Below are the code and all the weights of a small trained network. Each question names an input and a target symbol and asks about switching units off, where a switched-off unit gives its printed mean instead of its output.

import numpy as np


def w(rows, s, z=0):
    codes = np.array(rows[::2]) - 128.0
    scale = np.full(codes.shape[1], s)
    scale[-1] = z or s
    return codes * scale


def f(y):
    return y / 2 * (1 + np.tanh(0.7978845608 * (y + 0.044715 * y**3)))


def softmax(a):
    e = np.exp(a - a.max(-1, keepdims=True))
    return e / e.sum(-1, keepdims=True)


def log_softmax(a):
    a = a - a.max(-1, keepdims=True)
    return a - np.log(np.exp(a).sum(-1, keepdims=True))


def net(x, mask):
    ids = ['ΓΔΠΣΨαβελμξτφω'.index(c) for c in x.split()]
    T = len(ids)
    res = E[ids] + P[:T]
    u = 0
    for l in range(2):
        r = res
        for j in range(2):
            rows = slice(2 * j, 2 * j + 2)
            q, k, v = (r @ M[l][rows].T for M in (Q, K, V))
            z = softmax(np.where(np.tri(T) > 0, q @ k.T / 2**0.5, -1e9)) @ v
            o = O[l][rows]
            res = res + np.where(mask[u + j], z, o[:, -1]) @ o[:, :-1]
        u += 2
        y = f(res @ A[l][:, :-1].T + A[l][:, -1])
        res = res + np.where(mask[u : u + 8], y, B[l][:, -1]) @ B[l][:, :-1]
        u += 8
    return log_softmax(res[-1] @ U[:, :-1].T + U[:, -1])


Q, K, V, O, A, B = {}, {}, {}, {}, {}, {}
E = w([
[117,156,136,88,127,60,157,133,170,114,162],'Γ',
[170,182,105,137,103,179,114,93,131,44,107],'Δ',
[58,174,37,168,197,95,134,136,81,122,110],'Π',
[124,48,94,171,149,195,114,180,128,180,64],'Σ',
[100,140,169,131,131,141,176,156,59,139,80],'Ψ',
[234,120,166,117,135,115,164,77,149,163,73],'α',
[92,121,135,136,150,121,124,31,159,192,60],'β',
[49,150,142,135,3,111,139,32,103,109,134],'ε',
[95,116,189,103,112,176,86,157,197,87,96],'λ',
[198,151,108,137,109,115,185,216,61,86,159],'μ',
[102,103,104,150,85,150,93,186,98,125,214],'ξ',
[193,128,74,99,186,134,78,190,161,82,177],'τ',
[176,88,158,119,132,88,160,165,82,201,175],'φ',
[89,81,93,130,160,142,49,103,227,174,199],'ω',
],0.011)
P = w([
[103,144,158,105,172,140,176,153,131,143,105],'0',
[199,128,106,190,99,19,30,117,146,98,98],'1',
[107,165,123,86,120,161,161,168,150,169,113],'2',
[142,53,126,126,183,157,141,34,51,90,226],'3',
[123,177,100,71,97,170,144,164,149,188,118],'4',
[176,48,112,244,111,18,60,123,197,73,93],'5',
[125,191,96,72,76,179,135,167,148,193,129],'6',
[115,1,157,146,200,158,193,61,86,39,214],'7',
[130,208,96,64,67,184,113,164,140,203,135],'8',
[158,72,157,206,108,33,75,99,174,59,120],'9',
[138,223,78,58,61,195,109,164,135,219,141],'10',
],0.0088)
Q[0] = w([
[103,178,86,134,91,147,132,120,148,143,123],'0.h1',
[155,45,155,185,149,67,113,73,98,89,156],'0.h1',
[109,47,153,154,184,139,156,70,101,51,178],'0.h2',
[113,186,81,2,142,244,186,110,91,194,151],'0.h2',
],0.0091)
K[0] = w([
[120,171,115,130,87,118,117,148,142,164,112],'0.h1',
[131,70,151,160,145,100,132,83,123,72,138],'0.h1',
[133,74,139,251,120,66,112,133,155,72,121],'0.h2',
[149,196,108,108,76,109,59,161,127,184,99],'0.h2',
],0.013)
V[0] = w([
[108,101,158,194,107,57,113,61,137,82,119],'0.h1',
[122,189,20,96,22,143,145,136,176,154,110],'0.h1',
[131,185,2,184,137,126,215,84,73,95,32],'0.h2',
[228,150,239,88,153,143,176,119,121,122,73],'0.h2',
],0.0064)
O[0] = w([
[143,80,129,133,117,67,106,35,72,89,104,25],'0.h1',
[135,189,190,104,94,128,62,166,140,155,174,161],'0.h1',
[131,179,255,253,180,118,130,113,141,139,184,9],'0.h2',
[135,158,40,199,89,163,234,94,192,137,118,102],'0.h2',
],0.0069,0.0012)
A[0] = w([
[151,78,76,192,176,141,102,159,168,76,143,163],'0.n1',
[106,254,147,122,195,167,176,196,158,71,136,86],'0.n2',
[185,127,153,189,127,89,128,39,47,102,114,94],'0.n3',
[148,189,195,90,77,137,244,99,130,226,107,117],'0.n4',
[144,136,72,181,182,120,135,74,147,27,105,117],'0.n5',
[172,98,117,123,102,53,124,151,112,152,106,249],'0.n6',
[38,131,118,106,116,206,149,165,157,200,28,4],'0.n7',
[145,103,91,140,143,83,21,82,74,74,180,38],'0.n8',
],0.0069,0.002)
B[0] = w([
[180,108,146,151,111,133,155,114,145,132,128,213],'0.n1',
[104,137,49,67,153,145,113,169,127,91,75,251],'0.n2',
[85,108,129,123,157,152,97,174,173,135,162,235],'0.n3',
[152,164,127,113,97,123,165,88,89,158,91,252],'0.n4',
[140,77,147,115,75,119,135,111,166,164,171,244],'0.n5',
[117,128,69,148,129,97,119,153,133,118,107,211],'0.n6',
[113,158,254,162,167,118,113,155,144,154,136,248],'0.n7',
[142,124,176,99,151,125,165,164,143,120,54,235],'0.n8',
],0.0094,0.0034)
Q[1] = w([
[95,163,123,27,187,253,151,116,101,131,175],'1.h1',
[114,233,96,101,97,108,94,194,152,196,86],'1.h1',
[82,169,139,49,208,254,159,117,124,154,173],'1.h2',
[135,240,112,121,78,104,87,192,136,216,85],'1.h2',
],0.009)
K[1] = w([
[152,195,99,153,84,104,16,166,161,170,103],'1.h1',
[131,204,125,51,122,193,134,125,123,212,173],'1.h1',
[144,205,98,157,86,87,2,173,190,180,103],'1.h2',
[147,212,123,46,116,208,135,132,97,219,181],'1.h2',
],0.0081)
V[1] = w([
[99,118,162,139,66,254,73,102,126,105,83],'1.h1',
[24,131,126,126,141,123,142,85,86,170,118],'1.h1',
[78,170,164,93,64,89,118,96,164,47,137],'1.h2',
[130,106,125,104,185,100,96,45,206,149,87],'1.h2',
],0.0085)
O[1] = w([
[149,126,119,139,221,129,144,53,149,2,160,77],'1.h1',
[46,105,157,42,168,205,149,114,149,144,192,8],'1.h1',
[55,150,123,132,137,144,243,146,252,81,56,53],'1.h2',
[147,250,67,110,162,162,51,145,211,162,133,121],'1.h2',
],0.008,0.0014)
A[1] = w([
[158,122,2,89,143,119,142,114,153,67,114,99],'1.n1',
[127,57,109,131,86,128,160,127,109,160,212,164],'1.n2',
[46,163,119,105,124,172,96,148,97,122,151,116],'1.n3',
[182,129,77,176,63,122,64,123,93,158,167,117],'1.n4',
[100,166,62,82,84,141,188,89,138,82,131,146],'1.n5',
[160,126,118,118,41,86,165,65,47,144,77,109],'1.n6',
[166,108,194,200,111,137,172,49,167,149,138,178],'1.n7',
[129,94,115,129,129,94,35,74,163,104,171,253],'1.n8',
],0.0089,0.0056)
B[1] = w([
[36,146,178,164,98,235,18,49,74,139,77,190],'1.n1',
[3,102,132,72,79,211,157,80,143,93,184,205],'1.n2',
[177,117,77,232,131,21,166,80,142,77,167,190],'1.n3',
[72,212,209,60,150,91,164,45,154,137,81,227],'1.n4',
[201,17,180,210,83,114,105,137,128,153,117,193],'1.n5',
[246,55,121,120,231,90,27,71,220,80,153,215],'1.n6',
[6,181,104,141,91,20,85,184,68,70,151,188],'1.n7',
[195,165,111,134,170,217,235,172,53,148,146,254],'1.n8',
],0.0063,0.0069)
U = w([
[130,104,86,109,39,112,174,201,178,197,72,254],'Γ',
[110,169,36,204,163,51,118,158,83,74,142,190],'Δ',
[135,107,231,193,148,132,57,190,103,184,162,57],'Π',
[167,173,168,105,165,140,255,100,20,126,96,87],'Σ',
[87,96,92,98,83,172,156,155,84,83,200,171],'Ψ',
[60,227,147,147,118,122,132,59,145,185,137,81],'α',
[183,144,58,138,159,208,129,136,178,147,212,174],'β',
[85,119,168,87,197,139,135,144,207,61,100,59],'ε',
[138,103,112,202,111,194,118,63,105,116,102,181],'λ',
[94,97,182,183,94,46,102,82,128,115,148,55],'μ',
[185,36,100,99,174,107,124,167,80,70,103,118],'ξ',
[197,161,125,154,136,71,91,82,149,144,111,86],'τ',
[119,89,158,39,119,157,106,60,151,165,145,85],'φ',
[99,172,98,39,128,137,54,162,68,109,74,116],'ω',
],0.0073,0.0035)

Each question gives the input, a string of symbols that net reads in full, and the target symbol t.
The units are the heads (2 rows each of Q, K, V and O) and the neurons (one row each of A and B). Each row of codes is followed by its name. A weight is (code - 128) times the scale printed after its matrix; where a second scale follows, it is the last column's (O, A, B and U).
mask holds one flag per unit, layer by layer, with each layer's heads first. A switched-off unit (its flag False) gives its mean, the last column of its rows in O or B, instead of its output. The means were averaged over made-up inputs and are rounded, as every weight is.
A unit's drop is (log p(t) with every unit on - log p(t) with that unit switched off) / (log p(t) with every unit on - log p(t) with every unit switched off).
The circuit of an input: a set's keep is (log p(t) with only the set's units on - log p(t) with every unit switched off) / (log p(t) with every unit on - log p(t) with every unit switched off). Starting from the 12 units with the biggest drops (on a tie, the unit counted first), units are removed one at a time, each time the one whose removal leaves the highest keep (on an exact tie, the one counted first), for as long as the keep stays at least 0.8.
circuit, biggest first: the units of the circuit, biggest drop first
top k neurons in layer l: the k neurons of layer l with the biggest drops, biggest first
which heads matter: for each layer, one digit per head in row order, 1 if its drop is at least 0.15 and else 0, layers parted by /
input φ β β Γ, target β: which heads matter : 00 / 01
input ε ξ Π τ Ψ μ λ ξ Σ Δ, target ξ: which heads matter : 01 / 01
input β Δ Δ Ψ Γ λ, target Ψ: which heads matter : 00 / 10
input α Σ ω λ Σ Γ Γ ε ξ Σ, target ε: circuit, biggest first : [1.h2; 1.h1]
input ε Ψ ξ λ μ Δ λ λ Δ α α, target τ: which heads matter : 00 / 00
input Π ξ ε, target μ: which heads matter : 00 / 01
input λ λ Γ Γ Γ ξ β β, target ξ: which heads matter : 01 / 10
input ω Δ ξ ξ Σ, target Π: circuit, biggest first : [0.n7; 0.h1]
input λ Γ Γ φ, target Γ: which heads matter : 00 / 11
input β Γ λ Π Γ φ φ Δ Π Γ, target Δ: top neuron in layer 0 : [0.n2]
input Γ ε Γ, target Γ: circuit, biggest first : [1.h1; 1.h2; 1.n6]
input β λ ξ λ λ τ τ Σ μ λ, target Σ: which heads matter : 00 / 01
input Δ α β λ Δ ω, target λ: which heads matter : 01 / 10
input λ Γ Π φ ξ Σ Ψ Π Ψ λ, target Π: circuit, biggest first : [0.h2; 1.h1]
input Δ α λ Π τ, target ω: which heads matter : 10 / 10
input ξ ξ λ λ, target ξ: which heads matter : 01 / 10
input Ψ φ τ β τ λ, target β: which heads matter : 00 / 11
input Ψ β λ, target ε: circuit, biggest first : [0.n7; 1.h1; 1.h2]
input Π Ψ ε α β λ φ Δ, target λ: which heads matter : 01 / 11
input β β Π φ β Δ β μ λ ω Π, target Δ: circuit, biggest first : [1.n3; 0.n2; 0.h1; 0.n5]
input φ Ψ Γ ξ φ Π β α, target Π: circuit, biggest first : [0.h2; 0.n3]
input β Π Ψ ω λ ω, target ω: circuit, biggest first : [0.h2; 1.h2; 1.n1; 0.h1]
input Ψ φ Σ λ μ Π ξ Δ, target Π: circuit, biggest first : [0.h2; 1.h1]
input ξ ξ ε α λ ε ω Σ β ξ Ψ, target Σ: top 2 neurons in layer 0 : [0.n7; 0.n4]
input ξ λ β, target α: top neuron in layer 0 : [0.n7]
